Each row has a hidden stage along a path, written after it and counted from one end. A new block has a new path.
-231  162 -384  292  122  -93 -372  -63    5  -11   46   40 -250   90   34 -428  217 -284 -167   30  -61   57 -146   75 -129   72  -53  168    2  -10  -53  -72 -461   52  -54  -48   80  -16   -9   49 -278   14   41   -4   18  -53  -63   97   64   34 -138  102 -132  -69  104  221 -261 : 28
  71  208   20  -41   37  517 -344 -115 -123  219 -252   47  305  291 -131  -75  164   88 -219   85  153 -250   53  441 -178 -210   -5  253  300 -156  209  -47  -31 -129  203  209  -37  132   71  173 -341 -478   53 -282   -8 -231   -6  323  599 -329  -68   43   51 -117  229  236 -136 : 31
 148 -238 -103   97  102  -85  -92 -146  185 -207  117  -52  112   99   99  169   56  151   32   29  -25  -49  -75  341    2   96 -146   -1  -92  -79   -7  -15  330  197 -181  147  107  289 -262  119   85  -88  197   62 -124  -25    5  -16  -31 -215  -92   52 -160  -13   21 -252  -34 : 33
 -78   17   19  388  -64    4  -73 -123  257  -61  305  -59   61  -81 -150 -211 -242  -31 -112  -33 -136    9   26  498  147  462 -198   54   72 -134 -444  -28  -87  -34   47  -58 -139 -110 -249 -275  256   26   92 -121   60   86 -297 -220 -230  250  170   79 -126   35 -209  124  -10 : 1
-246 -148   76 -569   85   21  348 -204  168 -236  192  -91  -34  -59   -5  410 -216  -57  144  -70   -2  124  -90  -37 -302  345   13   96 -200  -57   24  -18  195  -59  150  -47  -36    5   34   21  396  172 -116  229  -35   87  149  -12 -334  419   39  -37  -86 -114 -351 -254  -44 : 7
  51  -36  108  -44 -231  244   33   32 -207  135  115   13  332  125  162  263 -242 -173  -92   95  158 -178   68 -244 -311  185 -115  109  549  -71  -27   92 -215  450 -271 -143 -130 -244  317  184   49   36  151 -176  225 -266  152 -163  336  193  178  -90   75  398  -43  -51  -73 : 1
 -89 -252  195   95  128 -260   63 -188  -29  209  402   84 -258   12 -137 -214  175 -137   44   94  249  139  542  305  187  274 -179  291 -112   34 -333   80  -63  -32 -306  108  146  110 -401   86    9  234 -209 -121 -115  -91 -231 -366 -238  -41  -91 -114 -226   84 -297 -126 -305 : 10
-431  183  -62 -278   48  165 -164 -261   41  172   52  -35 -282 -273   18 -232 -187 -369 -226 -120   -6 -188  103 -228    1  275  152   49   45 -216 -191 -187 -409 -287 -192 -238  -61 -363  243 -121  -33  147  -80  -93   13   13  217  155   28  617  -54  158  270  -30   59   53 -195 : 2
-124 -212  -54  -45  104   -2 -189  -61   26 -122  -29  108 -313 -212   72  -73  176  -79  111   24  -66 -191  397   88  264  380   35  -67 -241 -155   11   47  157   48 -366  138  199  170 -320  172   -3  -82  -90  -49 -126  109   37 -233  -64  -96  -24  130   83  200  129 -235  -60 : 26
  -2   90 -183  -23  370   39 -231 -327 -166 -152  -42 -285  -86  454  -65  -74  306 -165   76  515  -83  115  -83  419  -67  -98 -117  419 -132   77 -116 -309  126  -66  170   -8  149  -21 -165  117 -273 -273   39  -98  -15 -288  -93  402 -215  -76 -278   38 -157 -199  -69  -14 -418 : 7
-159 -114  184 -438  209 -129  104 -397   20 -264   94 -327  -95 -102  228  160  -62 -175   -2  -80   29  166  192  157   76  251 -213  -12   24 -117 -387   -5  229  -36 -275  114  -35  107 -428   55  226  -71   69  103 -102  -13   26  -62 -274  329    3   25   -5  121 -387 -220 -189 : 29
 114 -309  -57 -311  -67  388  -55  -81  -30  -96  122   39  347   86  116  103   53   59  195   40  -17  -88    3   69  111  130  125 -213   33 -128 -134  121  217 -136  116  272   33   83  -41  147  353  200  163  203 -238  -20 -175  -65 -256  319 -216   69  -22  -93 -118 -219   86 : 8
  87  272  151  452  154  470   45   94  307  -20  -18 -132  474  227   86  -29 -152 -151  -27 -115 -325  242 -309  684 -275   10 -109  299  -96 -145 -248   18   34 -146  104  167 -127   93  -24 -129   39 -358  254  -22   56   72 -265  196  223  197  -41  -96 -270 -204  -85  189 -176 : 23
  40 -325  116 -193   73  151  232  -12  345   92   53 -125  101    6  518  308 -123 -285  117    2 -105  341   31 -417   25  301  115 -137 -237 -163 -267  267  -45  185 -575  118  199  -82   60 -171  291  388   61   42  -26   38  249  -77  -11  307 -210  135  -42  158  226 -425  -64 : 20
 298 -222   88  459    9  136 -231  -16   13   74  210   98  438  -39 -202  -75   26   76  174   -9 -213  122  207  499  202   93 -154   -1 -257 -380 -133  184  205 -135 -121  332   30  212 -262  -70   53  -32  219   78 -164  131 -439 -173 -145 -205 -200  -25 -151 -131 -293 -165 -136 : 3
-132  -29  -11 -378  -67  314  225  -66  260   45  -17  132  484  389  114  171 -130 -252  -97  289  142 -107 -327 -261 -321  154 -204   -1 -217  154  -32 -190   53  253  419   81   30 -271  367  131   91  171 -131 -145  250 -456  303  161   63  172  -63  130  -82  103  211 -201  -59 : 26
-240 -144   -3    8  148  314 -187 -140    7 -153 -109 -289  147  -22   27   17 -254  -44  250  -62  -94  -96   38  379  -87  351  135  153   63 -257  -34  -20  118 -209 -123   56  125  176 -218 -102   81 -385  103   -8    8   39 -192 -117 -257   34 -128  240   81  152 -101  -77 -169 : 10
 -22 -108  101 -197   46  570  162  351  222  190  -24  143  427   69  231   99   -7 -332  290 -100 -247  440  -35  -47  -78  284  106  367 -174   23 -175  431   83   83  -49   40   -5 -167  227   -6   72   81  -54 -264 -174  -23 -170  -40   87  255 -188 -140  -90 -147 -102   48 -146 : 27
-183  135  115 -180  157  -19   21 -250   90   97  147  -31 -226 -102   72  -65   16 -122 -428  130  217 -225  105 -107 -213  -13    3    8   -2   65   93 -167  -19  182 -187  246   27 -211  358  190 -132   -9   84 -217  410 -138  333  166  544  137  109  156  128   53  214  -94 -325 : 37
  -1  -11  -97 -199   34  176 -138    5   -6  -99  -38   61 -187 -157  227   79  140  -64 -207  155  -45 -257  186 -215 -150   66  102   26  176  -60  171   97  -35  323 -261   34   25 -126  272  317 -113  -96  191 -237  175   17  124  105  609  -13  136   21  140  160  310   40  -66 : 30
-234  -41   -7  -31   95  431   80  157   68  154 -209  254   42   52  462   55  -11 -468  -72 -121  -39   66  250  -34  136  153  -37   27  -90  -53 -223   43 -124 -211 -305 -122  111  -60   -6   32  101  116 -154 -122 -189 -142   94   41  207  498   46 -155  101  237   76   88  -36 : 28
  33   21  136  274  321  197 -189   70  120  375 -220   27   46   68   73   48   -2 -113   78    1   35  208  189  253  -78   16    8  524 -186 -174  141   -1  -82 -197 -350  -69   84  285  -82  -30 -364 -253 -182 -301 -169  -72  241  169  382 -315 -118 -102   27 -109  188 -177 -259 : 20
-360  121   54 -360 -182   25   75 -188  220   94  246  119 -222  -98 -149 -187  -69 -165 -254 -145  155 -175  -47   -4  -70  304  -74  152   30   51 -411 -158 -284   -1   55   -5 -177 -373  124  -26   26  259 -253 -112   15 -115  115 -177   98  247  141  174  -69  110  -36  185 -146 : 35
  88 -120   35 -324  -69  406  -65   97 -158  -30  -69   41  -39   81  296   32  197 -185   90  337  -26 -303  133 -408  -34  136  -25  -56  136  -27  -77 -275 -131  -29  -56   14  -24   78   22  444   38  128 -117  173 -120 -252  115   36  -34  159  -22   90   80  322  345 -196   41 : 10
 -92  -43  -32  133   76  151    7  104  410  215  178   99  245  -93  122  -13 -196 -101 -184 -185  -65  191 -153   28 -152  226  -57  -26  -31  -79  105  165  -11  108  -11   29  -10  -55  253 -155  113   83  172 -205   22    9   60   97  123  196  -47   49    1 -324   71 -111   -1 : 4
  57   92  -90   49    1   75 -211 -205 -132  -91  263  -50   -9 -187 -199 -115  -78  -78 -151  131  -83 -343  161  -79  -93  245  237   99  212 -204  -20   13 -125   33  -51 -138   35 -252  253   16  101   99  240 -243   94  127   61  253  -29  453  -74    3  138 -205 -115 -117 -147 : 11
-136 -178  171 -103  159   91  171  -77 -143  100  133 -153 -197  -39  362  158 -240 -280  219   97  211  -52  355 -279 -185  338  148  292  158  115  -68  -39 -207  -73 -450 -241  108  126  106  187  188  161  -71  -56  160 -121  255  -58   64  525   38 -171  162  395    3 -214 -213 : 22
-117  221 -243 -156   50  311 -391 -228   38 -387 -345 -306  273  224  229   49 -136  -58 -141   81 -140 -114 -560   54 -365   20  -15  164  119 -225 -118 -210 -189  208   -6  134 -101  -73  -15   62 -289 -374  233   96  186 -131  128  173  373  -58  -19  377  -42  200  258  -42 -202 : 16
 -91   -3   92  181 -360  151   55   44  209  -26  323  258  289 -115 -363   23 -274  109 -172 -423  -12 -273  -53  432 -109  431 -131   49   41 -151 -132   34   73   11  128  188  -22 -147   26 -265  200   -6  -15 -132  -97   -1  -65 -238 -106  106  175  129  -90  -19 -302  -10  -28 : 32
-304   83  188  -93  101  260   79   83  245  355   23  115 -255  -55   88 -122  -70 -240 -142   68   92  146  119  -71  107  374   89  342 -124  -38 -278  -46 -327  -46 -320  -92  -96 -311   88  -71 -116  240 -403 -202  -11  -37  200 -244  168  364  144   53   10   70  156 -106 -260 : 18
-257  181    9  259   11  325  -82  -32  252  -12   16  228  186   23 -278 -232 -141 -110 -110  -75 -149  -77  -18  660   79  316  -57  405 -374  -75 -304  -68   68 -103  108  121  -42 -261  -67 -170 -116 -162 -159 -295  113    4 -254 -131  237   76  134   83 -126   54 -106  264 -268 : 27
 319  285  106  518  314  232 -317   41   60    4 -151 -102  -23   44 -169 -152  336    7  204  400 -236 -166 -115  653   74 -202  220  343 -154   21  -81 -173  383  192 -135  277 -254   25   37  385 -291 -472   57 -262   61  155  231   19  486 -457   33   35  -89 -141  231  -26 -184 : 33
 272 -295   96 -472  -65  189  138 -129   71  128  231  -35  135  108  133  122  245 -200  160  187    8  -59  209 -230    8   98   69   75   85    0 -245   84  112   92 -147   39  115    1  -11  197  212  296  -11  -89 -305 -188   66  177 -171   58 -405  -10  -96  -62  165 -207   59 : 2
-192 -122 -132   87   65  -46 -266 -200  129   18  174 -157  -89   83  -31 -391  167  -64   10  -35    4   83 -124  319   23  132 -133  -70    5 -109 -234 -133 -157 -102  -54  315   39  228 -361   -2  -37    5   32  273  -96  -78 -322 -200 -311 -247 -254  396 -227   36   56   98 -156 : 9
 288 -313  228  217  -30  -98 -253 -163  -21  174  315  -33  238 -201 -103  -51  -28  109  143  -32   15 -161  383  416  189  -15 -361   31   22 -102 -268  -80  352  -70 -263  281  -62  173 -157   98  -76 -178  292 -251 -113 -214 -235 -139  135 -567  -66   82   69  178 -175  -89 -141 : 1
  85  243   47   19  167  312 -187 -222   33  118   29  -48   48  140   34 -178  159 -197  -93  130 -157  -83   72  415  164  -98    4  207  -48  -65 -413  -49   61  -88 -117   19  -99 -255  101  121 -151 -163  239 -286  -51  -34  -73  286  369  268 -158 -112  -16 -206   40  181 -259 : 27
-127  109   -1  104    7  459   42   32  289  168   -8  112  616  337  -97  116 -325  -65  -38  -46 -132  398 -331  265 -123  345  -89  270 -320  -66  -26  166   42   62  277  110   -6 -247  249 -389   48   28  -30 -220  237 -126  -89  120  182  215   -3  104 -101 -170  -85  103 -244 : 24
-155 -150 -163   48   78  -90   36  177  529   47  264  111 -297 -141    4 -162  231   44  -44 -209 -133  354 -176  184  -52  292    8   19 -166   84   87  179   13  105   25  211   26  197  -85  -90  138  186 -108   60 -184  174 -125 -124  -98 -225  -32  210 -262 -306  145  152   48 : 31
 -80 -231 -112 -342  -69   70    6 -161  165   33  277  235 -246 -198  177  -16  144   -6 -367 -152  198 -386  266 -172  121  213  267 -303   97 -134   28  164  -28   87 -343  184  283 -133   78   92  205  347  125  -69 -243   77  241   -5   33  528 -160   79   82 -228  225 -446   76 : 8
-119   36 -467  108 -135   25 -206  -81 -115 -238   29  -31  -31  336  134  320 -190   72 -415   19  -77  -20 -226  -62 -377  141 -330  -44  322 -188  268 -116 -404   24  184 -377  230 -122  256 -323   -9  -44  343   21  107 -242  -48  457   28  258  163    5   37    4  -64  182 -143 : 38
  88 -278  -93  -53  179   72 -153  -60  113  -90    5 -126   57  -70  357   98   55  -61  220  -88  -86  118  -22  151  117  -82  -19 -164  -18  -14 -279  -44  201 -329  -62  146    3  231 -111   32  234   62  218   46 -366  -54   48  117 -123   39 -129   73   44  -73 -104 -130   75 : 14
 443 -235  208  215   77   -5  -77   31  427  -19  287  -20  249 -291  -34  -81   93   69  185  -83 -226 -265   97  282  -12  100  -52   91 -285 -100 -118  -65  485   25 -207  319   77  375 -167  180   33 -165  239 -208 -297   55   47  137  -34 -439 -333  103 -100 -230  218 -469   37 : 22
-189   75   93 -438  -14  352  -84 -267   74   72 -153  -97 -137    3  313  -59 -100 -215 -352  205  195 -447  188 -325  -27  188   48  -15  256 -101 -262 -295 -328  -55 -198  -67   -3 -204   84  132  -42   35  -80 -219  158 -264  329  174  408  317   86  247  231  389  538  -73  -38 : 15
-249  -15   13 -116  261   77 -233  -77   -8   89 -120   47 -183  -73  -85 -164   66  -89  241   19   86  102  100  281   27  134  -94  399 -311   84    0 -299   33 -445  185   79  -98  282 -227  139 -227 -165 -393  -18 -188 -161  107  -21  -35 -199   23   76   70  -23  -74  -60 -195 : 3
 -65   35  210   72   86  109   12   -8  207  414  264  196  108 -227 -138 -333   99 -243    1 -336    7   82  217  104 -191   69   79  279 -199  -95   44  159  -80  -51 -333  274  -36  286   45  193  -79  119 -100  -27   15  101 -119   16  439 -229 -275   26 -136  -69  120  256 -200 : 25
  24  -57   35  117  275 -133 -218 -264 -217   22  -75  -57 -122  122  -76   59  186  -20 -215  374  193 -220  382  120  -90  -55 -248   25  -68 -232  386 -232   93   12 -171  115  273  274 -163  221 -286 -309    8  -79  122 -207  191  217   32 -317  -67   10   88   56   61 -366 -327 : 33
 -50   15  -22 -426  111  166  113  -43  -91 -146  -44   72   37  126  117  323  111 -241 -139  137  -33  135   98  -75   87  252  -24  191  -22  -30 -128   57  215  135  -85  -92   99 -343  -17  -11   83  124 -158 -250 -275 -164  313  204 -228  564   35 -125   52 -191 -317 -366 -179 : 21
 -21  -30  112  149  166   61 -134    1  294  182  169 -109   17 -176   31  -88 -103   13  -52  -78 -141  145  -23   67 -220  135  -60  181 -115 -252   77   62 -104   60 -310   94  -43  134  113   13 -176 -104  213  -33  111  128 -138    6  288 -224 -114  117  -66 -123  156  -55 -260 : 15
-212   -7   73 -476   54  447  330   82  190   60   25  -57  123  258  371  137    1 -395 -129   73  -17  323 -164 -480 -391  308  144  122  -72   11    4  198 -280  173  -17  166  231 -240  292  -55  107  245  -85   47  115 -143  140  159  -69  639 -224  102 -120 -123  186 -272 -245 : 11
-164   65  -96 -249  107  239   33 -306  -36 -272   -8 -114  408  150  138  264 -380 -238  136  -78 -116   69 -151  -71 -233  426  209  327 -145 -112  -85  227  104  353 -275 -140   69 -150  114   19  182   52  176  -68  328   73  105  141  257  566 -124  -28   -1  152 -151  -50 -267 : 19
-239 -232  -94    5  192 -214   30   80 -117   94  192  144 -131  -15  -86   -4   37 -247  173  148  170  156  222  -94  -99  350 -146  426  -78  106  152  -61  -23   47 -115 -299  117  125  -97  175  -36  210 -369  -99 -150 -209   67 -149 -464   60  -32 -176  -38   41 -369 -208 -274 : 27
-214 -142  -96 -249  166 -521 -130 -646 -190  -70  307 -212   56   14 -275  188 -264   86 -218   11  423   17   34   83 -255   39 -272   55   52 -173  144 -168   10 -132   95   -3  101   13   -3 -154    0   89  111   13   82 -227  241  176 -351  140  -78   38   79 -196 -655 -411 -402 : 25
  -1  114   28   59  -17  395   63   -2   38   69  -69 -103  282  462   51  329 -242  -49  -95  289  -56   71 -153  158 -127  304 -170  247  260  -84  -89 -111  -61  174   62 -353  -73 -220  117 -151  113  -65  -19 -216  137 -251   65  164   47  239  189  -33  -41  123   33  102  -84 : 17
-567 -291 -388 -281   82 -260  -15  -30   60 -140  299  157 -570 -266  207   97  -58  -15 -295 -150   79  121   63 -295  -71  376  -17 -137  -11  -48  245   98 -175  181 -373 -120  201 -216  196  -32   85  396   64  147   66   57  -87 -241  -76  394  198  129   77   70 -185  -30 -240 : 14
-219  -82  -76  -28  210 -187  -96 -127  -95  -69  -49    5 -107  154 -102   68   19 -104  363 -112   76  336   32  279 -244  199 -237  607 -260   23   30 -161 -100 -228   -8 -151  -20  577 -482  128 -124  -36 -424  227 -185 -124  -37  -51  -92 -413  -20  -76 -236  208 -278  162 -220 : 19
 -29  261  -87  208  197   12 -145  -47 -118   90   50   57  -32  111  -89 -123   40 -279   14  149  -31   48   -3 -129 -230  212   75  421  -78   44  181  -36 -200  192  -83 -238   -3   60  179  196 -134   59 -107 -147  194  -14  286  294  214  192  -77 -140   -8 -111   48   24 -281 : 36
  -6  114  143  197  208  239  179    3  456  141  212  -50  155 -140  177  -62 -205 -245  -56 -115 -103  -75 -198   89 -254   85  245   33  -96  -52 -106  -24   10  -51 -126    3  -87   -8  313   70  272  103  200  -58   46  201  272  192  137  553 -155  -74  -60 -354  163 -229   11 : 9
 145  100   64  155  191  352 -103 -138  -55  -17 -118 -112   63  226   42  -30   85 -256  266   75 -180    0  166  383 -173   45  138  667 -203  -86 -188 -105 -111 -321 -145  -66  157  283 -243   58 -170 -263  -83  -64 -144  -36  -48  358  200   14 -305 -156 -145   12  158   57 -237 : 3
  92 -221  144  238  -19  165 -107  146  275   37  -24 -229  290  -29  236  -92  -59 -167  306  -36 -113  -24 -185  222  -24  122 -187  -37  148  -82 -445 -222   70  -49 -209  190 -170  306 -323   83  118 -136   -4   87 -248 -180  -23 -312 -260 -431  -91  325 -129  375  133  -99  107 : 20
 -53  179  191   87  302  167 -203  -96  364  205  -50 -336  233  -97  -36 -195 -194 -194  141   58 -189  331 -314  137 -132  157    4  301 -181 -255 -237  -66 -107  -90  -16   33 -294   -8   11 -102 -178 -194   14  -91   -1  110  129   36  -69  -30 -214  180  -51 -344   23 -253 -238 : 7
 -35  -20 -340 -144 -165  210 -208   16   85 -158   74  221   -9  -17  -13   63  178   61 -143 -242 -209  -64 -172  218  177  146   79 -246   56 -153  -87  134  108   -1   56  130    8 -214   56 -122  186  139  151   21 -383   95  -17   66  -58  252    2  143  -13 -277 -107   99  118 : 24
 134 -151 -115  177  191  247 -219  -66   91 -155 -116 -159   76   39  109  127   94   13   50  117 -258 -183   54  380   30  -12   71  -26  -79 -331   57 -114  278 -164 -259   88  239  192 -162  -21    1 -313  252  -10 -209   41  -75  247  -99 -147 -231  137   16  -60  151 -177  -76 : 20
-137  -65  -62  -68  211   11  -67 -182  172 -161 -104 -171  -14  163  138  165  -44  -72  224 -152  -98  239 -124  433   20  246 -129  197 -175  -99 -192  -53  167 -103 -145  -51   22  306 -447  -65   82 -181  -64  110 -270    2   63   -3 -200  -37  -95   48 -146   -3 -119  -78  -69 : 22
 -83 -169   -1 -209  210  -94  -19 -199  216  242  256   61 -528  -96   42 -272  465 -208  -96  -89   43   29  434  181  205   46   93   70 -174   34 -185   24   15 -271 -279  169  321  114 -211    9  -17  165  -96 -188 -419  -23   -8  222 -107  -45 -395   82  -89 -333  200  -15 -117 : 9
-307  140  234 -406  187  323  155 -227   55  135  -91   70 -184   82   65   31  -58 -198  -38  -54  208  -34  170  120  -92  188   96  428 -247   33 -136 -265 -115 -386  -64   31  -31  108 -119  134  -30   57 -460   60  -41 -117  290  106  267  383   50  -29    9   90  112  -61 -215 : 10
  -9 -281 -404 -153  -22 -108 -167  -55 -168 -396   30   17   -5  240   73  353  137  -61  109  184 -265  195   95   38   41  372 -311   68   35 -144   25  212  161  406  -57 -295  249  -91 -244  -39   64  -33  179 -109 -190 -118 -274   35 -363 -106  -31  -59 -116   66 -302    1  -56 : 6
-234 -302   23 -368  -77   45  219  -40  332  119  375   41 -362 -284  162  -48   25 -208   28 -280  -88   67  245 -112  107  343   40 -283   34 -203 -366  142 -233 -375 -131 -135   43  -18  -68 -125  505  470   -6  203 -441  211 -205 -154 -518  514 -168  -13  -85 -167 -123   34  176 : 8
-187 -236 -240 -255  -76  139  -33   30   47  -35  278  270  -78  -20   47  127  -54  209  184  -53   43  104 -139  -74   -4  373  169  -60  -94   40  180  280   -5  263   -5   45 -135  -32  238  246  254  406   59  290   91  199 -136 -426  168  324  134  -31  -73  -32  -78    8   19 : 6
 123   85  428 -111   80  454  320  -56  364  124   91 -250  268   12  171  103 -182 -349  305  -83 -310  182    7  100 -131  272  173  285 -157 -152 -511  185   39  -35 -270  -29 -143  -12   56  -13  309    5   68  -47   22  221  -14   77  131  354 -241 -105 -165   -1   84   73  -90 : 34
-147 -324 -205 -198  107 -106   78  -78 -218  -79  119  107 -247   83  324  233  100 -145  -91  140  207  242  346 -257  138  275  -52  -97  163  -17   44  182 -149   24 -261 -169  199   83 -171   61  321  472 -116  154 -131  -76   48  -89 -269  562  114 -201   29  150 -284 -157  -57 : 29
-128   72 -205   21    0 -220 -219 -222  -90  -43  168   49  136  112 -334   86 -152  121  -95   36  161   46 -241  134 -310   91 -221  267   52  -26  175  -93  -82  158  269 -113 -162  -43  184   14 -110   45    1  -62  173 -139  104   51  123 -176  145   10  -64  -86 -364   96 -244 : 36
-119    2  230  206  146  132 -173 -210  167  130  172 -215  239  -95 -143 -195 -240   88   43  -82   12  118   22  570   -2  209  -50  108   53 -208 -215  136   97   17 -125  307 -214   64 -115  -38   19 -252  237  -98  256  139 -332 -333  192 -137   26  178  -70    8 -195   94 -240 : 10
-196  331 -326 -171 -153  298 -395 -272 -113 -391 -135   94    3   93 -301  -52   -3   29 -144  -88 -228 -438 -187  383  -68  265   77  194   35 -189  -88 -161   -7   58  238  -61  -69 -256  -28    8 -112 -286   57 -125    5   39  -23  210  266   72  105  219   13   10   17  338  -52 : 10
-220   14 -279   13  220  -75 -156 -183  -69    6  181  -38 -255   88  132   82  -95   30 -307   16  151  100  -66   48 -270   48  -18  248  155  -43  267  -70 -290  -55 -127 -221  123  -33  207  -34 -147   57  192   24   50  -82   68  256  135  456   24 -131   40 -274 -112 -120 -326 : 6
-149 -573  114 -418  -42 -180   69 -208  106  103  317  -31  169 -154   21  235 -322  174  283   34  345  102   67 -232   -7  361 -144    8  -17  -38 -105    6  119  135 -211   65 -171  171  -87  158  272  461 -160  197   60 -147   -6 -579 -154 -218   78  196  -12  413 -225 -286  -46 : 11
 225    0   42  327  285  118 -387 -223  -58   28 -250 -282  552  221  -57   48 -128  -35  364   32   40   14 -156  578 -150 -225 -127  312    5 -253 -125 -180  127 -430  162  -24 -100  503 -283   49 -137 -470  125  -53 -310 -122  163  240 -155 -316 -313 -115  -35 -207 -277 -268 -128 : 34
  62   74 -116    2   -9  785  -89  179  233  198 -141  274  422  339   32  -75  118 -148  170    7 -241  137 -165  190  153  351  445  292 -233  -87  -85  380   23  142   -4   87  100 -159   96  -53   62  119 -112 -206 -166  119  -43   73  221  339 -325   27 -148 -324  363   28   13 : 8
 -48   86   18  -61  138  364  102  -12   -9 -137  -54 -126  102  294   63  291 -111  -69  209  142 -193  352 -155   50 -179  429  191  306 -168  -14  101  145   46  155   19   33   55   -8   57  -97  181    5  -82   76  212   86   91  102   23  362   40   39  -88  -40  -17  -65 -203 : 11
  10  -89  329  -92 -162  403  230   -6   65  341  269  -37  272  129  118  195 -374   -5 -248  246  234 -107  115 -170 -230  238 -133  146  333   32  -87 -124 -189  102  -65   18  -96 -317  442  -51  109  171   34 -222  399 -376   32  -51  339  322  250   61  111  314  144  -75 -185 : 5
